Here are made-up elements, facts about them, and rows of numbers that follow some of those facts. Name the element behind each unnamed row.

Facts:
(1004) {μ=klamor, ε=a, η=drumer, Λ=(141), (196), (144)}
(103) {μ=klamor, ε=a, η=logre}
(1032) {μ=vebo, ε=a, η=logre}
(1039) {μ=klamor, ε=c, η=logre}
(1054) {μ=klamor, ε=c, η=drumer}
(107) {μ=vebo, ε=c, η=logre}
(1077) {μ=klamor, ε=a, η=drumer}
(1089) {μ=vebo, ε=b, η=logre, Λ=(602), (373), (605), (542)}
(1101) {μ=klamor, ε=e, η=drumer, Λ=(1039)}
(1107) {μ=klamor, ε=d, η=stepla}
(1120) {μ=klamor, ε=a, η=stepla, Λ=(648), (595), (68), (562), (824)}
(113) {μ=klamor, ε=d, η=drumer}
(1163) {μ=klamor, ε=b, η=drumer, Λ=(385), (1107), (546)}
(135) {μ=klamor, ε=a, η=logre, Λ=(793), (45)}
(141) {μ=vebo, ε=b, η=stepla}
(144) {μ=klamor, ε=a, η=drumer}
(145) {μ=klamor, ε=a, η=logre}
(191) {μ=vebo, ε=b, η=drumer}
(193) {μ=klamor, ε=b, η=logre, Λ=(648), (235)}
(196) {μ=vebo, ε=a, η=stepla}
(205) {μ=klamor, ε=a, η=stepla}
(209) {μ=klamor, ε=a, η=stepla, Λ=(145)}
(234) {μ=vebo, ε=f, η=logre}
(235) {μ=vebo, ε=b, η=stepla}
(252) {μ=vebo, ε=b, η=logre}
(260) {μ=vebo, ε=c, η=drumer}
(264) {μ=vebo, ε=f, η=stepla}
(265) {μ=klamor, ε=a, η=logre, Λ=(564), (605), (562), (443), (686), (191)}
(269) {μ=klamor, ε=d, η=stepla}
(274) {μ=vebo, ε=a, η=drumer}
(287) {μ=vebo, ε=c, η=logre}
(290) {μ=vebo, ε=d, η=stepla}
(299) {μ=vebo, ε=c, η=logre}
(314) {μ=vebo, ε=a, η=stepla, Λ=(814), (953)}
(338) {μ=vebo, ε=b, η=drumer}
(340) {μ=vebo, ε=a, η=logre, Λ=(605), (287), (725), (274), (1039), (70)}
(346) {μ=vebo, ε=c, η=logre, Λ=(884), (145)}
(373) {μ=vebo, ε=f, η=logre}
(385) {μ=vebo, ε=f, η=stepla}
(39) {μ=vebo, ε=e, η=stepla}
(398) {μ=vebo, ε=b, η=logre, Λ=(884), (1032), (1107), (871), (971)}
(400) {μ=klamor, ε=f, η=stepla, Λ=(550), (274), (39)}
(412) {μ=klamor, ε=f, η=drumer}
(417) {μ=vebo, ε=b, η=logre}
(422) {μ=vebo, ε=d, η=stepla, Λ=(583)}
(431) {μ=vebo, ε=a, η=logre}
(432) {μ=klamor, ε=b, η=stepla}
(439) {μ=vebo, ε=b, η=drumer}
(443) {μ=klamor, ε=b, η=logre}
(45) {μ=klamor, ε=e, η=stepla}
(451) {μ=vebo, ε=a, η=stepla}
(460) {μ=vebo, ε=e, η=logre, Λ=(635), (550), (489), (269), (39), (107), (70)}
(476) {μ=vebo, ε=a, η=logre, Λ=(145), (682), (451)}
(477) {μ=klamor, ε=a, η=stepla, Λ=(516), (252), (811), (68), (431), (682)}
(489) {μ=klamor, ε=b, η=drumer}
(497) {μ=klamor, ε=e, η=logre}
(508) {μ=vebo, ε=a, η=drumer, Λ=(595), (443)}
(511) {μ=vebo, ε=a, η=logre}
(516) {μ=klamor, ε=a, η=drumer}
(538) {μ=vebo, ε=f, η=drumer, Λ=(45)}
(542) {μ=klamor, ε=a, η=stepla}
(546) {μ=klamor, ε=d, η=drumer}
(550) {μ=vebo, ε=a, η=drumer}
(561) {μ=klamor, ε=e, η=logre, Λ=(290), (682)}
(562) {μ=vebo, ε=b, η=drumer}
(564) {μ=vebo, ε=c, η=stepla}
(570) {μ=vebo, ε=b, η=stepla, Λ=(564), (113), (235), (103)}
(579) {μ=klamor, ε=d, η=stepla}
(580) {μ=klamor, ε=c, η=drumer, Λ=(579), (793), (439), (70)}
(583) {μ=klamor, ε=a, η=drumer}
(595) {μ=vebo, ε=c, η=stepla}
(596) {μ=klamor, ε=f, η=logre}
(602) {μ=vebo, ε=b, η=logre}
(605) {μ=klamor, ε=c, η=logre}
(606) {μ=vebo, ε=a, η=logre}
(635) {μ=vebo, ε=a, η=logre}
(648) {μ=klamor, ε=b, η=stepla}
(65) {μ=klamor, ε=b, η=logre}
(66) {μ=vebo, ε=a, η=logre}
(667) {μ=klamor, ε=b, η=logre, Λ=(45), (542), (205), (274)}
(68) {μ=klamor, ε=f, η=stepla}
(681) {μ=klamor, ε=a, η=logre}
(682) {μ=klamor, ε=c, η=logre}
(686) {μ=vebo, ε=a, η=drumer}
(696) {μ=vebo, ε=d, η=logre, Λ=(65), (191)}
(70) {μ=vebo, ε=a, η=drumer}
(725) {μ=vebo, ε=f, η=logre}
(778) {μ=klamor, ε=a, η=logre}
(793) {μ=vebo, ε=a, η=logre}
(809) {μ=vebo, ε=b, η=stepla}
(811) {μ=vebo, ε=a, η=drumer}
(814) {μ=vebo, ε=a, η=drumer}
(82) {μ=klamor, ε=c, η=stepla}
(824) {μ=klamor, ε=b, η=logre}
(83) {μ=klamor, ε=a, η=stepla}
(871) {μ=vebo, ε=a, η=stepla}
(883) {μ=klamor, ε=d, η=logre}
(884) {μ=vebo, ε=f, η=logre}
(892) {μ=vebo, ε=d, η=logre}
(918) {μ=vebo, ε=b, η=drumer, Λ=(234), (606), (417), (681)}
(948) {μ=klamor, ε=c, η=logre, Λ=(516), (595), (725), (511)}
(953) {μ=klamor, ε=a, η=drumer}
(962) {μ=vebo, ε=a, η=logre, Λ=(269), (144), (546)}
(969) {μ=vebo, ε=a, η=drumer}
(970) {μ=vebo, ε=a, η=logre, Λ=(516), (141)}
(971) {μ=klamor, ε=c, η=stepla}
(987) {μ=klamor, ε=a, η=logre, Λ=(681), (871)}

Named rows:
(583): [ 29 -34   4  10  14 -15 -16  36  23   5  25   3  -6  -7 -14  11   9  35
 -14  -4  -6   8 -20  18  14 -15  -3   5   4  13   9 -10   1  -5 -15 -17
 -22  16   4 -19  -4]
(264): [ -1  15 -21   9   8  15   9  10   2 -25  29   6  -8 -21 -13   4   0  -2
  20   2 -29  11  17  15 -13  22   9  -1   6  10   1  12  -7   4  14   5
   1 -32   0  20  16]
(141): [ -1  23 -25   6   2  12  18  19  12 -23  13   2  -6 -15 -21  -6   2  -2
  17  24 -28   1  34  14 -21   6   1   1  17   5   2  15  -8  -3   5   3
  -2 -23  -1  20  13]
(561): [  3 -50  -4  20 -11 -24 -19  14   7   4 -11 -34  23  28 -28  -7   5  41
  16   0   3   2 -45  27  20 -22 -11  16   4   2  10  12 -15   1   1  -7
 -20  10  -9   7  -4]
(681): [ 21 -34   7  13  18 -10  -9  27  19  22  12  -9   2  -1 -17   7   5  35
  -7 -13  -2  11 -19  20  15 -10   9   7   1  19  -1  -1 -15   2  -3 -11
 -21  25   8 -10  -5]
(476): [ 25 -31 -10   1 -32  11  13  32 -35 -13 -27 -44  51  36 -16 -22  10  18
  29  -2 -13  25  -5   4  -4  24   4 -23  11 -19  31  28   1  12  43  -4
  12 -41   0  48  45]
(196): [ 11  13 -24   4  10  18  12  20  14 -15  19   8 -11 -24 -16   1  -1   4
   6   3 -27   9  25  13 -19  21  12  -7  15   5   4  21  -4  -1  18  -7
  -5 -31   1  17  22]
(1120): [ 21 -13 -19  19   4 -31 -15  21  32  10  -1 -29  -5   8 -21 -16   8  38
 -12  32 -16 -26 -24  25 -21 -40 -12  31  23 -26   5   4 -22 -24  -8 -15
 -28  32  -9   6  -2]
(635): [  4   5 -19  -4  14  20  18  14   7  -3   6  11  -6 -16 -17  -1   6  -2
   5  -9 -22  23  25   8   1  27  16 -18  15   7  -4  19 -12   8  21  -5
  -4 -22  16  14  12]
(477): [ 29 -26  -8  22  -1 -26 -16  29  20   7   1 -36  11  16 -18 -11   8  43
  -4  22 -10 -15 -29  24 -15 -31  -8  25  15 -16  12   5 -13 -17  -2 -15
 -22  25 -11  11  10]
(1163): [ 18 -27  -3  10   3 -24 -16  32  18  -3  -3 -16  10  17 -14   5  14  26
   1  23  -7   1 -33  11  19 -33 -18  19   4  -2  12 -14   5 -13 -20  -5
 -10  18   2  -3  -2]
(497): [ -4 -41   2  19  10 -13 -15  12  24   9  17  -2  -2  -4 -29   7  -2  35
   6 -16   1   7 -26  29  26 -12   2  10  -2  32  -5   4 -16   9  -9  -6
 -25  15  -3 -15 -17]
(1054): [ 16 -33   6   1  21 -33   0  28  21  -8  45  -3   4  -4 -13  13  16  17
   5   5  -9   1 -25  14  21 -11  -7  19 -14  24   9 -22  -7   6 -11 -22
 -21  15   2 -19  -5]
(686): [ 11   6 -24  -8   6  11  12  23   9 -20  17  16 -13 -20 -13  -5   9  -4
  -4   1 -23  15  26   4  -3  19   2 -21  16  -5   9  10   4   1   9  -8
  -5 -33   8   5   9]
(68): [ 15 -19   4  24  11 -20 -15  22  18   1  38 -10  -5  -7 -20   8  -1  37
   5   7 -12  -3 -16  31  -7 -19  -1  27  -1  19   4  -5 -14  -2 -14  -4
 -21  23  -8  -4  -7]
(290): [-16   7 -23  10  -2   7  11   4  -1 -37  36   2   0 -15 -18   3  -4  -2
  37   6 -28   8  13  19  -7  21   3   5  -2  22   6  13  -9  14  13   6
   0 -41 -10  20  12]
(824): [ 12 -23  10  15  14 -14  -1  29  21  13  14  -5   2  -1 -26   6   5  30
   4   2  -3   7  -7  24  15 -21   2  12   1  30  -5  -5 -16   3 -16  -4
 -17  34   7 -11 -14]
(135): [ 10 -27 -18  10  43  10 -35   5  37  23 -40 -13  -4  21  16  35  18  21
   6   4 -10  27 -90 -13  51  -8  12  26   1   4 -23 -17   5 -32   8  -4
  -2  16  26   4  24]
(443): [ 10 -17   4  15  12 -18   0  24  24  14  10  -9  -1   0 -26   1   6  28
   1  10  -7  -3  -4  24  10 -28  -3  16   6  18  -6  -7 -20   0 -16  -4
 -22  40   6  -8 -20]
(892): [-25   5 -21   0   3   7  16  -6  -5 -25  20   9  -3  -8 -23  -2   1 -11
  34  -2 -24  16  13  14   9  23   3  -6   0  21  -4  10 -18  19  14   9
  -4 -30   4  15  -5]
(562): [  0  13 -23  -6   1   7  19  22   8 -27  12  15 -11 -14 -20  -4  10  -9
   7  17 -24  10  33   7  -3   6  -7 -13  15  -1   8   6   1   2  -1   2
  -1 -27   7   7   1]

Rows to name:
No name comes twice in this set of rows, the named rows included.
[ 12 -28  10  14  14 -13 -10  15  10  12  26  -4   0  -1 -19  10   3  31
   4 -10  -6  11 -22  23  16 -11   5  15  -4  27  -3 -11 -18   7 -11  -2
 -20  28   7  -9 -16] => (596)
[ 20 -20   9  25  17  -9 -11  35  27   1  28  -8   3 -10 -17  18   1  36
   9   7  -7   3 -13  24   4 -22   3  25  -3  34  -2  -8  -2  -5 -18  -5
 -13  22  -3  -6   2] => (432)
[ 48 -60  15  27 -22 -11 -25  51 -13  -1  -3 -60  58  35 -10  -1   7  60
  23  -1   2  14 -53  19   1  -9   1  16  -6   0  36   9  11  -4  17 -14
   0  -3 -17  26  45] => (209)
[ -5  15 -25  -3  14   0  28  11  12 -27  38   0  -3 -20 -12   0   6 -13
  26  16 -30  -3  18  11 -15  21   6   8   2   9   1   7 -14   8  22 -12
  -5 -26   0  18  20] => (564)
[  0   8 -36  -4   0   9  14   6   7  -4 -25 -10  -2   8 -15 -16  12  -4
   7  13 -24   7   4   1  -4  11   2 -10  24 -25   1  20 -15  -6  26  -3
  -3 -19  14  28  15] => (962)
[-30   8 -38  -2  -6  -3  12 -15  -3 -25  -6  -8   1  12 -19 -13   8 -13
  33  18 -29   4  -3   9   6   7  -9   4   8 -11  -2  12 -23   8  19  11
  -3 -27   3  30  -1] => (696)
[ 19 -14   4  25  14 -16  -8  32  29   4  25 -11  -2  -9 -22   9   1  34
   4  17 -10  -7  -8  28  -5 -28  -2  27   4  22  -3  -5  -8  -8 -21  -6
 -16  27  -5  -7  -6] => (648)
[  3   9 -30  -5  -4   8  11  20   5 -27  -9   0   2   5 -12  -5  14 -10
  15  23 -24  13  10   0   3   4 -13 -11  15 -14  11   3   8  -7   6   5
   9 -32   6  20  14] => (918)
[  9 -32  -8  -7 -25  -1  25  24 -38 -27  -9 -47  63  41 -11 -18  16   1
  51   4 -15  22 -15  -1   8  31   0 -11  -6  -7  31  15  -4  23  49  -9
  15 -40  -2  48  46] => (346)
[ -1  23 -36   6  -1   8  12  14  12 -24  -8 -12   2  -2 -14  -8   5  -5
  20  32 -29  -1  15   6 -19   2  -4   6  21 -13   1  13  -5 -12  11   2
   3 -24   1  31  20] => (570)
[ 25 -28 -12   5   3 -29 -17  28  24   5  -4 -17  -2  15 -14  -8  14  31
 -16  20  -9  -7 -33  14   4 -33 -17  16  16 -23  13  -8  -6 -19 -11 -16
 -22  19  -1  -4  -4] => (1004)
[ 13   7 -22   7   8  18   9  22  10 -16  17   1  -3 -19 -12   2   2   6
  11  -1 -24  14  19  10 -15  24  15  -8  12   5   6  21   1  -1  20  -9
   0 -33   2  19  27] => (871)
[  6 -19  -5  14   6 -24  -6  19  21  14 -15 -25   8  21 -23  -7   9  27
   5  27  -7  -5 -23  17   8 -38 -11  21  13  -4  -4  -5 -21 -10 -12  -1
 -17  39   6   6 -14] => (193)

The same elements again, as new rows of numbers:
Named rows:
(299): [-10   4 -16  34   2  29  22 -33 -13  46 -23   6  24   3]
(443): [  5  27   1  -1  57  10  -7  54 -46 -44 -28  -6 -49 -12]
(1004): [  2 -36   9 -49  33  18 -55  10  15 -22  20  13 -49 -30]
(635): [  7 -31 -40  29  24  20   6 -22 -57  75  -7  -4 -24  17]
(412): [-15 -13  19 -26  30  18 -35  10   9  -8 -13  12 -70 -57]
(883): [-28  29   0 -19   9  13  -9  49  16  -9 -23   1 -48 -44]
(884): [-18  11  -6  29  14  48  16 -23   1  75 -31  13 -25  35]
(1077): [  3 -34   9 -37  52  16 -35  12  -2 -19  -4  12 -75 -25]
(314): [-18 -51  -2   3  21  41 -33 -43 -28  49   0 -11  21  35]
(439): [ 41 -48 -15  22  32  16  24 -49 -41  56 -21  -1 -11   1]
(725): [-15  -1 -12  44   8   8   9 -33 -55  58 -35 -21 -21  11]
(451): [-14 -23  15  22  51  53 -12 -41 -34  47 -23 -16   4  55]
(235): [  6  -4   0  21  43  28  12 -38 -55  29 -43 -23  28  50]
(962): [-11 -32 -40  13 -10  26 -22 -29 -13  69  28   2  12  24]
(70): [ 34 -44 -16  26  36   5   3 -49 -70  71 -21 -27 -43  -2]
(83): [-17 -29  11 -38  53  33 -62  50 -16  -7   0  -6 -50 -20]
(287): [  7   0 -36  50   9  -1  37 -28 -60  58 -28 -14  13 -21]
(579): [-25  -8   3 -23  38  30 -22  52 -10  25 -54 -29 -47 -75]
(564): [-19  10  17  37  40  24  15 -37 -47  20 -62 -30  28   6]
(209): [-27 -24  27 -40  44  64 -75  33   2 -19  10   3 -32   1]
(477): [-35 -23  26 -38  29  28 -90  18  -3 -45  10  -2 -17  -3]

Name these rows:
No name comes twice in this set of rows, the named rows included.
[ 14 -12 -27  26  18  12  12 -22 -69  49 -10 -17   8  32] => (602)
[  3 -24 -30  -1 -12  61  -2 -24   1  50  33  43  40  41] => (398)
[ -7 -45 -35  21 -19 -13 -45 -35 -57  44  24  -9  24   9] => (340)
[  4 -39 -11  18 -10   7  -5 -63 -24  54 -16  -6   2 -17] => (538)
[-42  16  34 -11  60  35 -41  34 -21 -28 -51 -20 -64 -20] => (68)
[ 20 -19  -2  33  27   4 -14 -74 -46  21 -16 -21 -24  37] => (686)
[-33 -46  -3 -31   8  21 -62  46 -15   5 -16  -6 -20 -77] => (400)
[-14 -24   6  11  14  41 -14 -46 -25  62 -36  -9   9  13] => (264)
[ 39 -50 -59 -26 -42   8   4 -10 -48  46   6  13  62   4] => (460)
[ 14  -6 -20  17  27  44  22 -21 -23  58  -6  19   2  49] => (417)
[-25 -15 -16 -33  26  46 -50  51  16   5  37  41 -44  -8] => (987)

